Below is a small trained network, with its code and all its weights. Each question gives an input and a class and asks what happens when units are switched off, that is, made to give their printed mean instead of their output.

import numpy as np


def w(rows, s, z=0):
    codes = np.array(rows[::2]) - 128.0
    scale = np.full(codes.shape[1], s)
    scale[-1] = z or s
    return codes * scale


def f(y):
    return y / 2 * (1 + np.tanh(0.7978845608 * (y + 0.044715 * y**3)))


def log_softmax(a):
    a = a - a.max(-1, keepdims=True)
    return a - np.log(np.exp(a).sum(-1, keepdims=True))


def net(x, mask):
    res = np.array(x, float).reshape(1, 6) / 4 @ E
    y = f(res @ A[0][:, :-1].T + A[0][:, -1])
    res = res + np.where(mask, y, B[0][:, -1]) @ B[0][:, :-1]
    return log_softmax(res[-1] @ U[:, :-1].T + U[:, -1])


A, B = {}, {}
E = w([
[128,127,129],'x0',
[254,178,173],'x1',
[130,129,128],'x2',
[133,73,215],'x3',
[130,129,128],'x4',
[191,46,58],'x5',
],0.0084)
A[0] = w([
[103,183,58,86],'n0',
[148,205,65,137],'n1',
[167,39,133,112],'n2',
[125,62,207,255],'n3',
[172,27,3,63],'n4',
[173,94,82,57],'n5',
[172,217,171,49],'n6',
[84,180,213,167],'n7',
[73,98,89,85],'n8',
[174,44,123,96],'n9',
[191,163,117,108],'n10',
[180,160,143,114],'n11',
[123,125,116,222],'n12',
[50,83,107,67],'n13',
[163,88,102,76],'n14',
[245,78,208,94],'n15',
[131,201,13,202],'n16',
[186,154,133,80],'n17',
[155,91,92,105],'n18',
],0.013,0.0056)
B[0] = w([
[139,159,211,165],'n0',
[188,105,166,185],'n1',
[143,203,144,197],'n2',
[243,128,161,247],'n3',
[114,156,118,255],'n4',
[81,188,136,159],'n5',
[63,113,136,186],'n6',
[138,217,113,219],'n7',
[89,58,213,177],'n8',
[114,194,166,193],'n9',
[68,59,161,180],'n10',
[23,67,106,174],'n11',
[153,101,61,177],'n12',
[96,78,216,195],'n13',
[2,242,182,152],'n14',
[110,88,129,252],'n15',
[219,107,206,238],'n16',
[15,43,200,165],'n17',
[113,218,182,160],'n18',
],0.0077,0.0079)
U = w([
[69,253,158,54],'0',
[46,40,157,69],'1',
[214,114,156,129],'2',
[145,125,121,247],'3',
[153,118,125,221],'4',
[145,127,114,229],'5',
[173,93,25,46],'6',
[155,79,22,13],'7',
],0.013,0.011)

Each question gives the input, the list of numbers given to net, and the class t.
The units are the neurons (one row each of A and B). Each row of codes is followed by its name. A weight is (code - 128) times the scale printed after its matrix; where a second scale follows, it is the last column's (A, B and U).
mask holds one flag per neuron, in row order. A switched-off neuron (its flag False) gives its mean, the last column of its row in B, instead of its output. The means were averaged over made-up inputs and are rounded, as every weight is.
A unit's drop is (log p(t) with every unit on - log p(t) with that unit switched off) / (log p(t) with every unit on - log p(t) with every unit switched off).
The circuit of an input: a set's keep is (log p(t) with only the set's units on - log p(t) with every unit switched off) / (log p(t) with every unit on - log p(t) with every unit switched off). Starting from the 12 units with the biggest drops (on a tie, the unit counted first), units are removed one at a time, each time the one whose removal leaves the highest keep (on an exact tie, the one counted first), for as long as the keep stays at least 0.8.
circuit, biggest first: the units of the circuit, biggest drop first
top k neurons: the k neurons with the biggest drops, biggest first
drop when u is switched off: that unit's drop, to one decimal
input [-8,5,-3,-8,7,-1], class 2: circuit, biggest first	(n16)
input [-3,-8,-1,-5,6,-5], class 1: top 3 neurons	(n8, n13, n3)
input [-4,7,1,-6,-4,3], class 1: circuit, biggest first	(n17, n10, n11)
input [-3,-2,1,-7,5,1], class 2: circuit, biggest first	(n16, n1)
input [6,-7,-1,-5,-6,8], class 0: top 3 neurons	(n4, n18, n14)
input [-5,8,2,-7,-2,5], class 1: top 2 neurons	(n17, n10)
input [0,-1,5,-7,5,5], class 2: top 2 neurons	(n16, n1)
input [-3,-4,5,6,-4,3], class 2: top 2 neurons	(n3, n11)
input [-6,5,-1,-2,1,6], class 0: circuit, biggest first	(n14, n5, n18)
input [-2,-3,-6,6,0,2], class 2: top 2 neurons	(n3, n11)
input [7,2,-1,-8,-5,-4], class 2: top 2 neurons	(n16, n1)
input [6,2,8,7,-3,8], class 0: top 3 neurons	(n14, n9, n2)
input [4,-3,0,-8,-5,2], class 2: drop when n16 is switched off	0.5
input [-2,-6,4,8,-3,3], class 2: circuit, biggest first	(n3)
input [-3,-7,6,-8,-2,-2], class 2: circuit, biggest first	(n16, n1)
input [3,7,-6,-6,6,-6], class 1: drop when n6 is switched off	0.3
input [-8,-6,-2,-8,-6,-4], class 2: drop when n4 is switched off	0.0
